What each symbol does to the units:
state | da ve ne pu ri ge
s659 | s41 s495 s820 s416 s617 s588
s141 | s320 s43 s497 s277 s318 s755
s585 | s576 s833 s528 s755 s468 s277
s879 | s72 s42 s728 s119 s725 s676
s602 | s468 s460 s119 s728 s576 s199
s178 | s350 s683 s515 s897 s846 s969
s72 | s879 s897 s347 s683 s418 s768
s797 | s932 s676 s649 s617 s416 s42
s897 | s42 s72 s956 s178 s425 s932
s542 | s833 s576 s588 s732 s460 s820
s969 | s617 s686 s471 s932 s41 s178
s277 | s878 s452 s718 s141 s554 s585
s416 | s234 s161 s221 s659 s797 s112
s112 | s425 s725 s732 s588 s42 s416
s128 | s318 s649 s676 s199 s320 s728
s878 | s277 s820 s495 s320 s199 s576
s460 | s515 s602 s350 s703 s542 s271
s497 | s161 s234 s141 s718 s768 s418
s234 | s416 s497 s43 s41 s932 s425
s629 | s686 s617 s199 s676 s495 s119
s42 | s897 s879 s703 s350 s112 s797
s588 | s846 s569 s542 s112 s350 s659
s161 | s497 s416 s320 s495 s676 s725
s649 | s839 s128 s797 s271 s221 s703
s755 | s2 s53 s418 s585 s347 s141
s43 | s221 s141 s234 s452 s839 s53
s452 | s820 s277 s41 s43 s471 s833
s53 | s732 s755 s425 s833 s956 s43
s2 | s755 s732 s725 s576 s728 s320
s718 | s495 s41 s277 s497 s686 s528
s350 | s178 s119 s460 s42 s588 s617
s320 | s141 s221 s161 s878 s128 s2
s833 | s542 s585 s846 s53 s515 s452
s732 | s53 s2 s112 s542 s703 s221
s768 | s676 s932 s318 s686 s497 s72
s41 | s659 s718 s452 s234 s969 s846
s820 | s452 s878 s659 s221 s271 s542
s515 | s460 s468 s178 s956 s833 s471
s956 | s703 s347 s897 s515 s53 s839
s839 | s649 s318 s932 s471 s43 s956
s676 | s768 s797 s128 s629 s161 s879
s554 | s199 s471 s686 s318 s277 s468
s418 | s725 s425 s755 s528 s72 s497
s425 | s112 s418 s53 s846 s897 s234
s683 | s119 s178 s468 s72 s528 s686
s846 | s588 s528 s833 s425 s178 s41
s199 | s554 s271 s629 s128 s878 s602
s271 | s471 s199 s617 s649 s820 s460
s347 | s728 s956 s72 s468 s755 s318
s495 | s718 s659 s878 s161 s629 s569
s725 | s418 s112 s2 s569 s879 s161
s617 | s969 s629 s271 s797 s659 s350
s576 | s585 s542 s569 s2 s602 s878
s528 | s569 s846 s585 s418 s683 s718
s318 | s128 s839 s768 s554 s141 s347
s932 | s797 s768 s839 s969 s234 s897
s119 | s683 s350 s602 s879 s569 s629
s686 | s629 s969 s554 s768 s718 s683
s468 | s602 s515 s683 s347 s585 s554
s471 | s271 s554 s969 s839 s452 s515
s221 | s43 s320 s416 s820 s649 s732
s728 | s347 s703 s879 s602 s2 s128
s703 | s956 s728 s42 s460 s732 s649
s569 | s528 s588 s576 s725 s119 s495

The rows follow the links: the fewer symbols apart two units are, the more alike their rows tend to be.

Each row is also shifted at random along 3 hidden directions that mean nothing.

Some units, each with a row of numbers:
s649 -> [77, -15, -18, -2, 19, -10, -21, 16, 16, 24, 13, -9, -7, -25, -6, 9, -17, 5, -9, 17, -2, 2, -4, 10, 22, -10, -3, -10, -2, 39, 1, 12, 27, 4, -28, -22, 16, 20, -2, -22, 0, -17, 41, 20, 13, -16, 6, 38, 10, 22, 37, -39]
s277 -> [-50, 15, -2, 7, -4, 13, -3, -7, 1, -2, -9, 31, 4, 33, 30, 17, -6, -12, -8, -23, -12, 2, -9, -28, -9, 17, -34, 29, 31, 1, -3, -27, -25, -28, 9, -11, 24, 3, 19, 24, -6, 34, -3, 21, -1, -14, 8, -38, 16, -25, -7, 12]
s178 -> [47, 14, 7, 0, -29, -31, -35, 1, -3, 3, -9, -22, 3, -1, 5, -11, -8, -32, -19, -9, -16, 38, 6, 31, -32, 13, -4, -34, -6, -23, -16, 39, 0, 7, 8, 30, -3, -5, -12, -11, 6, -5, 2, -22, -9, -3, -3, -11, -23, -11, 8, 11]
s497 -> [69, 22, -28, -10, -19, 22, 12, -26, -16, -70, -36, 24, 13, 16, 32, 16, 7, -10, 18, -25, -24, -12, 7, -13, -53, 10, -36, 17, -22, -2, -2, 9, -21, -32, 5, -3, 25, 3, 11, 8, -4, 39, -36, 7, -24, 31, -36, -39, 21, -30, -12, 6]
s588 -> [-6, 5, 23, -1, 13, 34, 25, -12, -14, -13, 21, -11, 6, -14, -22, -22, -8, 15, 14, 13, 6, -23, 11, -1, -23, -24, 31, -13, 19, 7, 9, 28, 1, 31, 34, 18, -39, -24, -54, 11, 13, -10, 8, -30, 19, 1, 20, 12, 2, 3, 3, -11]
s425 -> [-93, 27, -11, -8, -11, 13, 8, -2, 16, -26, 4, 48, 20, -25, 48, -21, -1, 15, 10, -28, -58, -8, -24, 0, -12, -42, -48, -11, 39, -24, -4, 12, -42, -35, -28, 12, -19, -15, -30, 9, -11, 56, -16, -15, 32, -14, 18, 9, -30, -20, -13, -16]
s199 -> [-28, -33, 6, 7, 9, -1, 2, 12, -8, 25, 15, -4, -2, -8, -11, 21, 20, -5, 2, 2, 30, 1, 10, -21, 27, 18, 18, 22, 0, 8, 6, -22, 13, -17, -9, 1, 16, -9, 18, 5, 6, 3, 24, 32, -35, 0, -10, 11, 22, 41, 20, 23]
s2 -> [-27, -23, 4, 5, 15, 0, 22, -27, 3, 4, 2, -9, -14, 3, -8, 4, 2, 36, -13, -1, 42, -39, 16, 0, -16, 6, 23, 1, -8, 72, 31, -15, 0, 5, 4, 6, -41, -2, -6, 15, -18, -17, -2, -11, 15, 15, 3, 3, 2, -7, -20, -27]
s879 -> [-50, 11, 24, 7, -19, -26, -9, -6, -8, 9, 26, -42, -28, -42, -26, -33, 16, 13, -23, -11, 24, -20, -8, -11, 48, -8, 26, -39, -16, -1, 20, 0, -11, -6, -8, 3, -34, 8, 23, -8, -22, -35, 32, -12, -23, -14, -27, 50, -22, 14, 10, 7]
s725 -> [67, -5, 0, 3, 0, -1, 19, -48, -36, -29, -2, -60, 1, -8, -35, 3, 19, 2, 8, -15, 42, -42, 27, -4, -38, 7, 26, -10, -33, 17, 19, 18, 0, 20, 12, -13, -22, 0, 5, 13, -11, -23, -14, -12, -18, 31, -20, 7, 2, -19, -28, -3]
s41 -> [-33, 15, -4, -24, -9, 4, 3, 24, 15, 3, -12, 6, -13, -6, -28, -3, -33, -3, -31, -4, -15, 2, -14, -15, 51, -16, -7, 2, 28, -30, 4, 3, -4, 27, 34, 8, 23, 26, -25, 11, 39, -31, -48, 0, 4, -27, 27, -9, 9, 2, 18, -26]
s839 -> [75, 4, -39, -14, -5, -27, -22, 26, 24, 20, -4, -1, -29, 8, 17, 10, 16, -33, -28, -4, -25, 44, 4, 50, 50, 20, -24, -11, 2, 18, -29, -21, 22, 2, -19, -7, 18, 27, 4, -39, -4, -21, 16, 21, -1, 2, 14, 0, 9, 23, 22, -3]
s318 -> [-17, 2, -16, 17, -3, -20, -25, 7, 11, 17, -30, 26, -22, -11, 20, 4, 24, -11, 13, 11, -15, 28, 7, -2, 26, 17, -47, 21, -8, -16, -19, -50, -28, -36, -41, -16, 44, -6, 38, -18, -1, 23, -4, 18, 11, -3, -24, 7, 9, -4, 11, 4]
s718 -> [28, 21, -44, -13, -16, 36, -12, 11, 16, -10, -26, 2, -19, 19, -32, 13, -21, -17, -15, 3, 18, -16, -18, -53, 43, -5, 0, 17, -12, -9, 2, -52, -17, 27, 26, 10, 38, 19, 12, 16, 17, -55, -35, -9, -19, -27, 7, -12, 4, -32, 6, -6]
s629 -> [34, -15, 23, 5, -8, -4, -15, -16, -18, -11, 6, -12, -16, 0, -27, 12, 8, -13, 26, 1, 22, -10, -3, -25, -14, -3, 20, 9, -17, 6, 8, 0, 37, 24, -3, 7, 7, -11, 34, 4, -15, -6, 20, 18, -48, 3, -2, 27, 7, 27, 11, 33]
s833 -> [-72, 23, -14, -13, -4, 13, 13, 1, 32, 13, -3, 46, 18, 11, 36, -15, -7, 16, -2, 24, -33, -7, -21, -39, 14, 20, -13, 9, 40, -19, 4, -9, -52, -22, -2, 12, -11, 18, -26, 8, 17, 39, -21, -12, 65, -39, 26, -34, -26, -12, -16, -31]
s128 -> [52, -41, -12, 5, 17, -32, -5, 14, 14, 13, 4, 1, -16, -8, -20, 12, 32, 1, 16, 4, 18, -7, 15, -5, 34, 12, -4, 28, 0, 33, -3, -32, 8, -10, -33, -14, 26, -18, 42, -5, -15, -15, 13, 21, -4, 2, -16, 21, 0, 20, 0, -4]
s72 -> [-108, 18, -5, 18, -41, -32, -23, -5, 3, -11, -4, -22, -19, -6, -4, -27, 21, 2, -25, -16, -14, 24, -28, 23, 28, -9, -28, -26, -2, -32, 9, -11, -30, 7, -22, -1, -13, 15, 29, -15, -20, -9, -2, -29, -16, -6, -11, 12, -24, -20, -19, 23]
s768 -> [74, 17, -18, -9, -35, -25, -29, 8, 16, -4, -9, -18, -28, -17, -16, -10, 20, -25, -21, -9, -6, 2, -40, -14, 90, -5, -25, 17, -7, -16, -7, -35, -32, -11, -26, -17, 37, 47, 52, -14, 2, -53, -6, -5, -29, -11, -19, 28, -3, -17, 25, 21]
s932 -> [-40, 16, -17, -2, -25, 13, -22, 2, -23, -25, 0, 15, 9, -3, 34, -18, 9, -22, 10, -11, -36, 25, -1, 38, -52, -8, -32, -8, 5, -34, -38, 49, 10, -22, -2, -10, 3, 2, -28, -8, -5, 49, 14, 24, -12, 9, -14, 5, 26, -5, 11, 26]
s112 -> [-5, 20, -14, -2, 9, -4, 40, -16, 13, 1, -6, -15, 20, -33, -19, -2, -5, 27, 15, -9, 16, -24, -26, -10, 5, -38, 6, -20, 13, 26, 13, 17, 7, 17, 12, -2, -42, -7, -42, 2, 3, -3, -18, -12, 16, -6, 15, 30, -17, 3, 10, -12]

Where do the symbols, taken in turn from left to right, take each start?
Answer with the unit's name.
[-20, -28, 18, 3, 28, -4, -2, 20, 8, 36, 21, 32, 4, -16, 6, -7, -27, 2, 9, 36, -20, 29, -14, 2, 47, -10, 5, 3, 36, -10, 10, -8, 21, -6, -33, 3, 13, 0, -9, -7, -4, -4, 34, 1, 9, -27, 26, 8, 12, 47, 41, -1]
pu ne: s797
[-8, 29, -18, -12, -29, -9, 12, -5, 2, -17, -17, -16, -25, 4, -26, -14, 16, 28, 3, -25, 13, -38, -4, 1, 23, -2, -39, -9, 10, -5, 7, -29, -33, 0, 2, 2, -13, 20, 22, 5, -1, 9, -33, -33, 2, -8, -15, -11, -17, -48, -21, -11]
ve da ri: s42
[20, 19, 20, 25, -28, 2, -48, -2, -17, -18, -7, 25, 7, 18, 16, 2, 6, -27, -7, 9, -30, 15, -6, -16, -9, 1, -35, 21, 7, -49, -27, -32, -21, -39, -17, 12, 43, -6, 25, 13, 6, 21, 4, 29, -35, -10, -11, -10, 9, -9, 7, 39]
ve ve da: s629
[28, -4, -4, -5, 10, 1, 13, -13, -17, -21, 15, 16, 20, -45, 3, -9, 2, -12, 42, -19, -10, 18, -2, 19, -38, -36, -35, 14, -17, 12, -11, 42, 35, 3, -27, -22, -1, -30, 1, -7, -25, 62, 21, 34, 9, 12, -12, 40, 10, 19, 7, 32]
ve ve: s797
[15, 23, 5, 9, -9, -29, -24, 3, 25, 20, 12, 18, -9, -9, 46, -23, 7, 0, 0, 24, -42, 34, -5, 38, 8, 9, -31, -8, 10, 2, -20, 4, -1, -27, -34, -6, 10, 6, -14, -26, -6, 24, 14, -18, 12, 7, 8, -17, -9, -7, -19, 11]
pu ve pu: s347
[47, 16, -2, -11, -28, 1, -20, -13, -9, -16, -6, 5, -2, 11, -12, 20, -25, -32, -16, -10, -34, 33, 8, 8, -15, -4, 9, -5, 3, -39, -18, 10, 18, 33, 22, -4, 22, 19, -10, -21, 15, -16, 4, 8, -19, -17, 0, -3, -11, 29, 30, 41]
da ne da: s471
[-76, 6, 7, -10, 28, 44, 23, -21, -26, -51, 6, 53, 7, -33, 26, 3, 19, 5, 73, -14, 0, -14, 4, -31, -32, -46, -44, 42, 8, 7, 13, -4, -18, -26, -6, -30, -5, -38, 13, 27, -28, 79, 24, 13, 6, 21, -6, 12, 16, 18, -9, -13]
ne ve ne ri: s797
[7, -13, -3, 12, -9, -20, -30, -1, -1, 25, 3, -32, -11, 36, 30, 4, -15, -1, -20, 17, -14, 29, 0, 34, -34, 38, -1, -34, -7, -9, -27, 12, 15, 18, 13, 24, -33, 8, -20, -22, -22, -32, 6, -17, -21, -3, 2, -32, -11, -18, 5, 20]
ri ve ge: s277
[2, -4, 0, 8, -17, -50, -27, 6, 32, 30, 1, -6, -15, 12, -3, -10, 24, 13, -34, 0, 4, -2, -8, 0, 65, 12, 2, -18, -5, -5, 3, -32, -40, -16, -25, 4, 9, 42, 21, -9, -11, -44, -1, -24, -3, -8, -24, 6, -29, -6, -6, -9]
pu ge: s554
[-8, -16, 23, -9, 28, 13, 1, 1, 15, 13, 12, -9, -12, 13, -46, -9, -1, 29, -23, 13, 30, -30, -11, -30, 22, 7, 35, 16, 1, 27, 19, -25, -10, -8, 23, 14, -16, -1, 10, 20, 20, -10, -2, -14, 26, -7, 4, -5, -15, -2, 4, -10]
pu da: s755
[3, -17, 41, 4, 24, -25, -2, -24, -9, 16, 16, 7, 3, -3, 24, -10, 23, 31, 39, -10, 11, -6, 22, 2, -37, 29, -13, 7, -20, 44, -1, 9, 14, -11, -44, -11, -29, -21, 20, 6, -20, 43, 32, 1, 0, 15, -30, -3, -12, 7, -11, 16]
ne ne: s728
[-11, 5, -49, -15, -14, 0, 12, 12, 12, -4, -12, -7, 13, 14, 10, 27, 18, -15, -15, -10, -4, -9, 0, 0, -2, 16, -16, 19, -3, 16, 8, -41, -23, -12, -22, -5, 16, 26, 11, 3, 7, -22, -31, 7, 3, 13, 0, -16, 29, -19, -15, -10]
ri ve ve ve: s839
[48, -3, -11, 11, -4, -19, -15, -3, -13, 0, 14, -52, -4, -29, -1, -6, 4, 19, -3, 5, 9, 12, 14, 42, -8, -14, 28, -42, -20, 12, 0, 62, 22, 36, -25, -2, -26, -3, -21, -29, -19, -14, 20, -14, -20, 20, -1, 20, -5, 4, -15, -10]
ve pu da: s683
[3, 43, -17, 7, -21, 24, 4, -5, 7, -7, 5, -7, 13, 13, -4, -15, -21, 4, -18, 5, -14, 1, -16, 21, -15, -8, 1, -15, 25, -24, -4, 13, -9, 15, 31, 26, -8, 2, -28, -7, 8, -4, -30, -25, 6, 0, 21, -11, -10, -19, -8, 11]
ne ri: s515
[10, -11, -5, -12, 45, 12, 36, 1, -1, 28, 16, -13, 25, 13, 3, 6, -23, 24, -7, 8, 6, -7, 8, -1, 3, 9, 35, 4, 14, 8, 4, 20, 0, 20, 17, 8, -37, -8, -26, 23, -2, -16, 2, -13, 20, -11, 32, -9, -7, 4, 9, -39]
ri ge ve: s199
[-73, 39, 17, -6, -21, 31, 9, -25, -20, -22, -5, -7, -4, 21, -10, 3, -16, 8, -11, -11, 4, -22, 6, -20, -27, 12, 8, -35, 0, -34, -4, -2, -30, 27, 14, 25, -19, -5, 10, 1, 10, -7, -14, -29, -9, 10, 11, -31, -8, -27, -21, 0]
ge ve: s41
